Below is a small trained network, with its code and all its weights. Each question gives an input and a class and asks what happens when units are switched off, that is, made to give their printed mean instead of their output.

import numpy as np


def w(rows, s, z=0):
    codes = np.array(rows[::2]) - 128.0
    scale = np.full(codes.shape[1], s)
    scale[-1] = z or s
    return codes * scale


def norm(h):
    return h / np.sqrt((h * h).mean(-1, keepdims=True) + 1e-5)


def f(y):
    return np.maximum(y, 0)


def log_softmax(a):
    a = a - a.max(-1, keepdims=True)
    return a - np.log(np.exp(a).sum(-1, keepdims=True))


def net(x, mask):
    res = np.array(x, float).reshape(1, 3) / 4 @ E
    u = 0
    for l in range(2):
        y = f(norm(res) @ A[l][:, :-1].T + A[l][:, -1])
        res = res + np.where(mask[u : u + 11], y, B[l][:, -1]) @ B[l][:, :-1]
        u += 11
    return log_softmax(norm(res)[-1] @ U[:, :-1].T + U[:, -1])


A, B = {}, {}
E = w([
[78,79,118,196,85,184,109],'x0',
[99,123,124,109,151,62,251],'x1',
[140,52,180,38,115,120,122],'x2',
],0.0014)
A[0] = w([
[216,204,134,101,253,70,132,83],'L0N0',
[43,56,83,165,58,191,134,65],'L0N1',
[204,175,79,68,126,160,184,3],'L0N2',
[200,157,146,125,167,147,63,116],'L0N3',
[96,146,167,133,182,84,205,71],'L0N4',
[128,35,195,31,109,111,151,82],'L0N5',
[46,60,76,156,72,152,184,84],'L0N6',
[250,177,167,89,231,37,124,72],'L0N7',
[75,78,96,134,138,26,197,73],'L0N8',
[118,200,94,184,137,99,143,81],'L0N9',
[106,191,49,197,169,68,118,82],'L0N10',
],0.0041,0.0046)
B[0] = w([
[84,36,128,234,76,74,169,247],'L0N0',
[107,75,98,161,113,25,195,198],'L0N1',
[88,3,67,250,30,41,21,133],'L0N2',
[79,196,60,36,119,155,154,201],'L0N3',
[124,208,79,43,96,194,43,197],'L0N4',
[199,196,157,195,205,167,107,231],'L0N5',
[44,59,155,194,80,45,140,196],'L0N6',
[57,31,133,219,70,83,156,254],'L0N7',
[122,199,98,40,89,216,35,215],'L0N8',
[203,131,189,91,198,164,94,182],'L0N9',
[212,112,183,102,167,178,123,202],'L0N10',
],0.0049,0.0031)
A[1] = w([
[115,159,37,38,204,1,253,64],'L1N0',
[91,179,44,35,73,199,110,95],'L1N1',
[135,132,94,45,202,72,173,41],'L1N2',
[228,171,118,146,228,81,133,24],'L1N3',
[126,235,83,180,210,69,193,76],'L1N4',
[127,160,73,67,231,26,209,127],'L1N5',
[228,96,185,146,240,157,122,48],'L1N6',
[131,88,17,95,146,98,51,4],'L1N7',
[200,124,197,180,223,206,96,78],'L1N8',
[141,219,70,65,152,87,70,95],'L1N9',
[82,200,65,39,243,45,236,57],'L1N10',
],0.0052,0.0037)
B[1] = w([
[84,125,239,55,30,248,47,139],'L1N0',
[76,215,92,23,62,254,172,253],'L1N1',
[75,24,227,98,174,240,23,129],'L1N2',
[123,31,231,245,139,150,82,165],'L1N3',
[79,26,254,113,25,238,130,140],'L1N4',
[93,72,249,121,36,251,44,135],'L1N5',
[166,118,241,166,214,237,19,211],'L1N6',
[204,224,215,48,125,140,209,143],'L1N7',
[218,188,222,211,231,133,8,243],'L1N8',
[92,87,101,160,49,118,210,195],'L1N9',
[53,27,238,75,92,245,14,136],'L1N10',
],0.0055,0.0037)
U = w([
[34,23,79,239,24,46,220,233],'0',
[232,199,253,227,224,234,25,133],'1',
[60,220,53,28,15,248,228,216],'2',
[67,61,200,117,70,210,82,212],'3',
[232,212,27,38,239,31,211,2],'4',
[219,222,16,30,227,14,165,2],'5',
[224,223,38,23,232,2,211,2],'6',
],0.0063,0.0053)

Each question gives the input, the list of numbers given to net, and the class t.
The units are the neurons (one row each of A and B). Each row of codes is followed by its name. A weight is (code - 128) times the scale printed after its matrix; where a second scale follows, it is the last column's (A, B and U).
mask holds one flag per neuron, layer by layer. A switched-off neuron (its flag False) gives its mean, the last column of its row in B, instead of its output. The means were averaged over made-up inputs and are rounded, as every weight is.
A unit's drop is (log p(t) with every unit on - log p(t) with that unit switched off) / (log p(t) with every unit on - log p(t) with every unit switched off).
The circuit of an input: a set's keep is (log p(t) with only the set's units on - log p(t) with every unit switched off) / (log p(t) with every unit on - log p(t) with every unit switched off). Starting from the 12 units with the biggest drops (on a tie, the unit counted first), units are removed one at a time, each time the one whose removal leaves the highest keep (on an exact tie, the one counted first), for as long as the keep stays at least 0.8.
circuit, biggest first: the units of the circuit, biggest drop first
unit that matters most: the unit with the biggest drop
top k neurons: the k neurons with the biggest drops, biggest first
k most important neurons of layer l: the k neurons of layer l with the biggest drops, biggest first
drop of u: that unit's drop, to one decimal
input [2,5,8], class 1: circuit, biggest first -> (L0N5)
input [-3,4,-1], class 2: top 2 neurons -> (L0N4; L0N8)
input [5,3,5], class 0: top 2 neurons -> (L0N1; L0N6)
input [6,1,5], class 0: top 2 neurons -> (L0N6; L0N1)
input [-7,-4,-7], class 0: top 2 neurons -> (L0N0; L0N7)
input [-2,-8,7], class 2: top 3 neurons -> (L0N3; L0N10; L0N9)
input [-7,5,1], class 0: top 2 neurons -> (L0N7; L0N0)
input [-7,-4,7], class 0: 3 most important neurons of layer 1 -> (L1N8; L1N6; L1N1)
input [7,6,-6], class 0: top 3 neurons -> (L0N6; L1N8; L1N1)
input [4,-1,-1], class 0: top 2 neurons -> (L0N6; L0N3)
input [-4,-6,-3], class 2: top 2 neurons -> (L0N3; L0N1)
input [7,-8,-5], class 2: 3 most important neurons of layer 1 -> (L1N8; L1N6; L1N3)
input [-7,6,3], class 0: 3 most important neurons of layer 1 -> (L1N1; L1N8; L1N6)
input [1,8,5], class 2: unit that matters most -> L0N8
input [4,-2,2], class 0: 2 most important neurons of layer 0 -> (L0N3; L0N6)
input [7,1,-5], class 0: drop of L1N8 -> 0.1
